Below are the code and all the weights of a small trained network. Each question names an input and a class and asks about switching units off, where a switched-off unit gives its printed mean instead of its output.

import numpy as np


def w(rows, s, z=0):
    codes = np.array(rows[::2]) - 128.0
    scale = np.full(codes.shape[1], s)
    scale[-1] = z or s
    return codes * scale


def norm(h):
    return h / np.sqrt((h * h).mean(-1, keepdims=True) + 1e-5)


def f(y):
    return np.maximum(y, 0)


def log_softmax(a):
    a = a - a.max(-1, keepdims=True)
    return a - np.log(np.exp(a).sum(-1, keepdims=True))


def net(x, mask):
    res = np.array(x, float).reshape(1, 6) / 4 @ E
    u = 0
    for l in range(2):
        y = f(norm(res) @ A[l][:, :-1].T + A[l][:, -1])
        res = res + np.where(mask[u : u + 15], y, B[l][:, -1]) @ B[l][:, :-1]
        u += 15
    return log_softmax(norm(res)[-1] @ U[:, :-1].T + U[:, -1])


A, B = {}, {}
E = w([
[172,90,30,144,51,103],'x0',
[171,151,112,150,158,144],'x1',
[127,126,127,125,130,127],'x2',
[71,229,74,129,121,89],'x3',
[170,160,148,87,96,132],'x4',
[79,131,82,99,114,253],'x5',
],0.006)
A[0] = w([
[215,162,84,213,141,163,93],'L0N1',
[35,69,104,187,193,86,119],'L0N2',
[56,85,150,18,48,81,230],'L0N3',
[75,51,151,121,18,89,76],'L0N4',
[182,42,120,96,134,134,28],'L0N5',
[225,180,82,82,225,151,35],'L0N6',
[137,95,79,105,119,150,50],'L0N7',
[109,152,155,126,154,200,60],'L0N8',
[62,167,69,116,83,73,85],'L0N9',
[162,118,129,164,96,82,93],'L0N10',
[199,192,213,2,76,131,104],'L0N11',
[109,24,92,190,223,146,5],'L0N12',
[217,162,138,30,60,120,150],'L0N13',
[83,208,67,171,177,118,57],'L0N14',
[142,91,117,188,209,69,92],'L0N15',
],0.0075,0.0029)
B[0] = w([
[180,149,139,188,254,179,199],'L0N1',
[87,124,135,207,58,160,218],'L0N2',
[220,167,112,236,244,188,253],'L0N3',
[179,149,117,144,203,144,198],'L0N4',
[170,245,208,71,60,150,198],'L0N5',
[125,114,156,218,190,182,175],'L0N6',
[106,142,93,124,142,68,164],'L0N7',
[82,95,105,125,153,30,188],'L0N8',
[184,203,191,81,97,140,239],'L0N9',
[74,104,94,82,187,87,200],'L0N10',
[30,86,117,207,64,122,247],'L0N11',
[109,160,162,151,33,136,195],'L0N12',
[34,90,124,187,98,110,247],'L0N13',
[146,168,172,107,59,134,224],'L0N14',
[79,97,127,137,120,99,212],'L0N15',
],0.0068,0.0038)
A[1] = w([
[136,45,170,168,169,170,233],'L1N1',
[95,88,114,112,119,92,99],'L1N2',
[98,125,177,118,147,55,65],'L1N3',
[158,116,80,100,118,106,89],'L1N4',
[160,116,51,175,72,98,145],'L1N5',
[118,137,98,59,122,179,68],'L1N6',
[96,96,76,53,134,168,91],'L1N7',
[131,108,69,106,168,175,125],'L1N8',
[177,38,159,87,117,162,45],'L1N9',
[111,116,100,71,142,82,110],'L1N10',
[82,150,107,115,102,255,229],'L1N11',
[93,158,196,128,82,149,83],'L1N12',
[193,34,201,66,38,169,107],'L1N13',
[37,126,183,120,175,107,133],'L1N14',
[199,99,50,111,88,116,4],'L1N15',
],0.01,0.0022)
B[1] = w([
[126,237,86,109,118,101,245],'L1N1',
[160,179,45,133,123,77,138],'L1N2',
[102,27,80,50,126,107,179],'L1N3',
[140,106,156,92,173,141,138],'L1N4',
[99,57,152,58,133,253,208],'L1N5',
[166,106,147,105,163,38,143],'L1N6',
[78,55,108,92,174,24,139],'L1N7',
[201,114,182,149,160,65,154],'L1N8',
[64,206,155,83,118,85,150],'L1N9',
[156,106,141,173,118,117,131],'L1N10',
[149,63,167,148,123,4,254],'L1N11',
[204,98,54,121,113,167,210],'L1N12',
[76,234,53,126,103,109,178],'L1N13',
[201,99,77,68,119,219,215],'L1N14',
[77,143,166,42,202,213,153],'L1N15',
],0.0062,0.007)
U = w([
[130,250,123,76,94,88,142],'0',
[135,46,118,104,189,4,131],'1',
[148,98,112,43,204,230,133],'2',
[76,93,130,205,67,149,131],'3',
[173,130,98,138,155,123,247],'4',
[185,162,143,196,226,138,96],'5',
[108,117,180,111,136,135,25],'6',
[78,111,228,87,139,141,1],'7',
],0.014,0.0089)

Each question gives the input, the list of numbers given to net, and the class t.
The units are the neurons (one row each of A and B). Each row of codes is followed by its name. A weight is (code - 128) times the scale printed after its matrix; where a second scale follows, it is the last column's (A, B and U).
mask holds one flag per neuron, layer by layer. A switched-off neuron (its flag False) gives its mean, the last column of its row in B, instead of its output. The means were averaged over made-up inputs and are rounded, as every weight is.
A unit's drop is (log p(t) with every unit on - log p(t) with that unit switched off) / (log p(t) with every unit on - log p(t) with every unit switched off).
The circuit of an input: a set's keep is (log p(t) with only the set's units on - log p(t) with every unit switched off) / (log p(t) with every unit on - log p(t) with every unit switched off). Starting from the 12 units with the biggest drops (on a tie, the unit counted first), units are removed one at a time, each time the one whose removal leaves the highest keep (on an exact tie, the one counted first), for as long as the keep stays at least 0.8.
units of the circuit, in order: the units of the circuit, biggest drop first
top k neurons: the k neurons with the biggest drops, biggest first
top k neurons in layer l: the k neurons of layer l with the biggest drops, biggest first
input [-3,-7,-3,5,4,-1], class 5: units of the circuit, in order -> (L0N3)
input [7,-6,3,-2,2,4], class 2: top 4 neurons -> (L1N5, L1N15, L0N1, L0N7)
input [7,2,7,6,8,-6], class 3: top 3 neurons in layer 0 -> (L0N13, L0N11, L0N5)
input [0,-5,-8,-5,6,6], class 4: top 2 neurons in layer 1 -> (L1N1, L1N5)
input [-6,3,0,-4,7,6], class 3: top 2 neurons in layer 0 -> (L0N11, L0N10)
input [-5,4,3,-5,-4,5], class 0: units of the circuit, in order -> (L1N1, L0N3, L1N5)
input [-8,8,1,-3,-2,0], class 2: units of the circuit, in order -> (L1N14, L0N3)
input [-5,4,-7,-4,6,4], class 4: top 3 neurons in layer 1 -> (L1N14, L1N5, L1N12)
input [-7,-5,-2,4,8,-5], class 3: units of the circuit, in order -> (L0N11, L1N1)
input [7,7,-3,1,-4,-5], class 2: top 3 neurons -> (L1N5, L1N11, L0N3)
input [7,-8,1,2,-4,6], class 5: units of the circuit, in order -> (L0N3, L0N4, L1N8)
input [-8,0,-8,2,-2,-6], class 2: top 2 neurons -> (L1N14, L1N11)
input [-3,-1,4,-2,-6,2], class 3: top 2 neurons -> (L0N2, L0N12)
input [-3,2,7,-2,7,-6], class 3: top 3 neurons -> (L0N11, L0N13, L1N11)
input [8,4,8,7,-6,2], class 2: top neuron in layer 0 -> (L0N5)
input [6,-2,2,-6,-1,-4], class 0: top 2 neurons in layer 0 -> (L0N5, L0N8)
input [8,1,-2,4,8,-4], class 2: units of the circuit, in order -> (L1N5, L1N15)
input [6,0,8,-4,8,-7], class 3: units of the circuit, in order -> (L0N13, L0N11)
input [-2,8,-5,-1,3,7], class 5: top 2 neurons -> (L0N6, L0N1)
input [0,-2,1,-8,7,-6], class 0: units of the circuit, in order -> (L1N13)
input [-6,-4,4,-6,5,-2], class 0: top 3 neurons -> (L1N1, L1N5, L1N13)
input [0,4,-7,-3,-7,6], class 3: top 2 neurons in layer 0 -> (L0N12, L0N2)
input [-6,-4,3,1,1,1], class 2: top 2 neurons -> (L1N14, L0N8)
